Below are the code and all the weights of a small trained network. Each question names an input and a class and asks about switching units off, where a switched-off unit gives its printed mean instead of its output.

import numpy as np


def w(rows, s, z=0):
    codes = np.array(rows[::2]) - 128.0
    scale = np.full(codes.shape[1], s)
    scale[-1] = z or s
    return codes * scale


def norm(h):
    return h / np.sqrt((h * h).mean(-1, keepdims=True) + 1e-5)


def f(y):
    return np.maximum(y, 0)


def log_softmax(a):
    a = a - a.max(-1, keepdims=True)
    return a - np.log(np.exp(a).sum(-1, keepdims=True))


def net(x, mask):
    res = np.array(x, float).reshape(1, 8) / 4 @ E
    u = 0
    for l in range(2):
        y = f(norm(res) @ A[l][:, :-1].T + A[l][:, -1])
        res = res + np.where(mask[u : u + 9], y, B[l][:, -1]) @ B[l][:, :-1]
        u += 9
    return log_softmax(norm(res)[-1] @ U[:, :-1].T + U[:, -1])


A, B = {}, {}
E = w([
[75,122,145,2,133,143,130,146,185,94],'x0',
[180,162,234,88,119,115,198,94,135,247],'x1',
[74,122,113,197,116,24,85,149,144,60],'x2',
[252,149,92,156,137,142,125,201,98,76],'x3',
[146,153,191,138,149,44,131,142,147,116],'x4',
[222,36,111,102,78,117,60,106,104,181],'x5',
[155,108,84,163,252,108,44,99,97,142],'x6',
[154,93,70,157,146,115,230,92,110,187],'x7',
],0.0068)
A[0] = w([
[188,127,134,85,124,203,154,103,146,162,184],'L0N1',
[79,165,175,178,121,158,244,92,193,198,120],'L0N2',
[145,125,93,148,88,144,47,162,122,65,5],'L0N3',
[141,111,94,193,217,128,29,114,76,90,139],'L0N4',
[254,41,174,162,109,74,107,58,111,210,136],'L0N5',
[132,189,147,67,160,196,106,160,130,159,125],'L0N6',
[140,207,142,99,166,34,99,77,180,95,144],'L0N7',
[165,194,112,155,40,137,152,80,173,96,97],'L0N8',
[165,84,106,149,119,138,31,187,157,77,4],'L0N9',
],0.0074,0.0029)
B[0] = w([
[97,158,47,92,105,89,104,146,77,90,217],'L0N1',
[29,212,146,103,73,45,187,72,102,108,231],'L0N2',
[99,209,157,128,172,19,171,112,63,52,188],'L0N3',
[165,95,169,189,129,143,179,69,254,134,235],'L0N4',
[172,127,68,54,142,185,69,232,83,133,255],'L0N5',
[207,139,85,35,175,138,48,210,70,133,192],'L0N6',
[71,138,154,140,208,114,156,134,81,135,196],'L0N7',
[63,130,157,80,104,80,120,157,97,148,167],'L0N8',
[62,170,215,99,147,41,234,88,131,143,195],'L0N9',
],0.0081,0.0065)
A[1] = w([
[205,166,87,153,154,132,227,83,199,146,106],'L1N1',
[126,119,227,181,225,88,50,188,168,63,151],'L1N2',
[181,89,138,137,48,108,97,192,94,245,72],'L1N3',
[149,77,98,38,122,132,119,174,100,141,194],'L1N4',
[45,143,96,46,111,75,150,150,239,230,45],'L1N5',
[49,85,143,127,75,185,32,114,160,127,193],'L1N6',
[82,101,56,71,37,93,59,194,177,25,113],'L1N7',
[67,129,167,91,21,108,177,148,119,157,1],'L1N8',
[103,1,127,122,123,199,114,103,192,117,138],'L1N9',
],0.0068,0.0024)
B[1] = w([
[140,126,126,136,120,226,69,121,176,201,173],'L1N1',
[109,194,201,137,39,81,184,28,82,1,251],'L1N2',
[118,115,142,50,208,131,164,150,77,117,188],'L1N3',
[126,143,113,165,145,145,88,200,123,100,254],'L1N4',
[148,149,130,210,111,81,148,105,100,124,226],'L1N5',
[181,7,74,159,182,156,87,156,176,126,170],'L1N6',
[120,105,112,155,146,121,49,94,61,158,244],'L1N7',
[108,142,121,134,198,176,92,81,143,48,220],'L1N8',
[133,84,179,176,157,201,66,75,113,115,152],'L1N9',
],0.0091,0.0057)
U = w([
[29,212,158,126,139,49,140,70,103,62,214],'0',
[183,50,98,202,184,148,75,78,223,115,67],'1',
[102,107,94,159,94,141,184,135,204,250,4],'2',
[169,118,67,42,203,143,50,230,81,173,176],'3',
],0.011,0.0031)

Each question gives the input, the list of numbers given to net, and the class t.
The units are the neurons (one row each of A and B). Each row of codes is followed by its name. A weight is (code - 128) times the scale printed after its matrix; where a second scale follows, it is the last column's (A, B and U).
mask holds one flag per neuron, layer by layer. A switched-off neuron (its flag False) gives its mean, the last column of its row in B, instead of its output. The means were averaged over made-up inputs and are rounded, as every weight is.
A unit's drop is (log p(t) with every unit on - log p(t) with that unit switched off) / (log p(t) with every unit on - log p(t) with every unit switched off).
The circuit of an input: a set's keep is (log p(t) with only the set's units on - log p(t) with every unit switched off) / (log p(t) with every unit on - log p(t) with every unit switched off). Starting from the 12 units with the biggest drops (on a tie, the unit counted first), units are removed one at a time, each time the one whose removal leaves the highest keep (on an exact tie, the one counted first), for as long as the keep stays at least 0.8.
units of the circuit, in order: the units of the circuit, biggest drop first
most important unit: the unit with the biggest drop
k most important neurons: the k neurons with the biggest drops, biggest first
top k neurons in layer l: the k neurons of layer l with the biggest drops, biggest first
drop of u: that unit's drop, to one decimal
input [8,-2,-6,5,5,2,6,-3], class 0: units of the circuit, in order => L0N5
input [-5,-7,-3,1,1,6,5,-5], class 0: 3 most important neurons => L0N3, L1N2, L0N9
input [8,-8,-7,-3,-4,-8,0,-8], class 3: units of the circuit, in order => L0N6, L0N2
input [-3,-2,-5,-6,2,-3,8,-7], class 1: top 3 neurons in layer 0 => L0N4, L0N3, L0N2
input [-3,-5,4,-3,2,2,6,3], class 1: 3 most important neurons => L0N4, L1N1, L0N2
input [-5,-3,-1,-8,0,1,-4,-4], class 1: top 2 neurons in layer 1 => L1N6, L1N2
input [-7,4,-5,3,2,-3,-2,3], class 3: 2 most important neurons => L0N5, L1N2
input [-8,-4,8,4,-6,0,-3,7], class 1: units of the circuit, in order => L0N2, L0N4
input [3,5,-3,3,5,-2,-1,-4], class 3: 3 most important neurons => L0N6, L0N4, L0N9
input [8,-8,3,-2,-8,8,-1,8], class 1: top 2 neurons in layer 0 => L0N5, L0N6
input [-8,2,-7,5,-1,-5,7,-5], class 1: top 2 neurons in layer 0 => L0N4, L0N8
input [2,-2,-5,-3,-6,0,1,4], class 3: 2 most important neurons => L1N2, L0N9
input [-1,-6,-4,-1,-2,6,5,3], class 1: top 2 neurons in layer 0 => L0N4, L0N6
input [2,6,4,-1,2,6,-3,3], class 3: most important unit => L0N5
input [-6,-2,1,0,-4,-1,8,3], class 1: drop of L0N4 => 0.1
input [-2,8,-1,2,5,3,-5,-3], class 3: drop of L0N5 => 0.4
input [1,-7,-1,2,-1,-7,-1,6], class 1: top 2 neurons in layer 1 => L1N2, L1N1
input [5,-3,-5,-7,5,8,0,-2], class 3: drop of L1N4 => 0.0
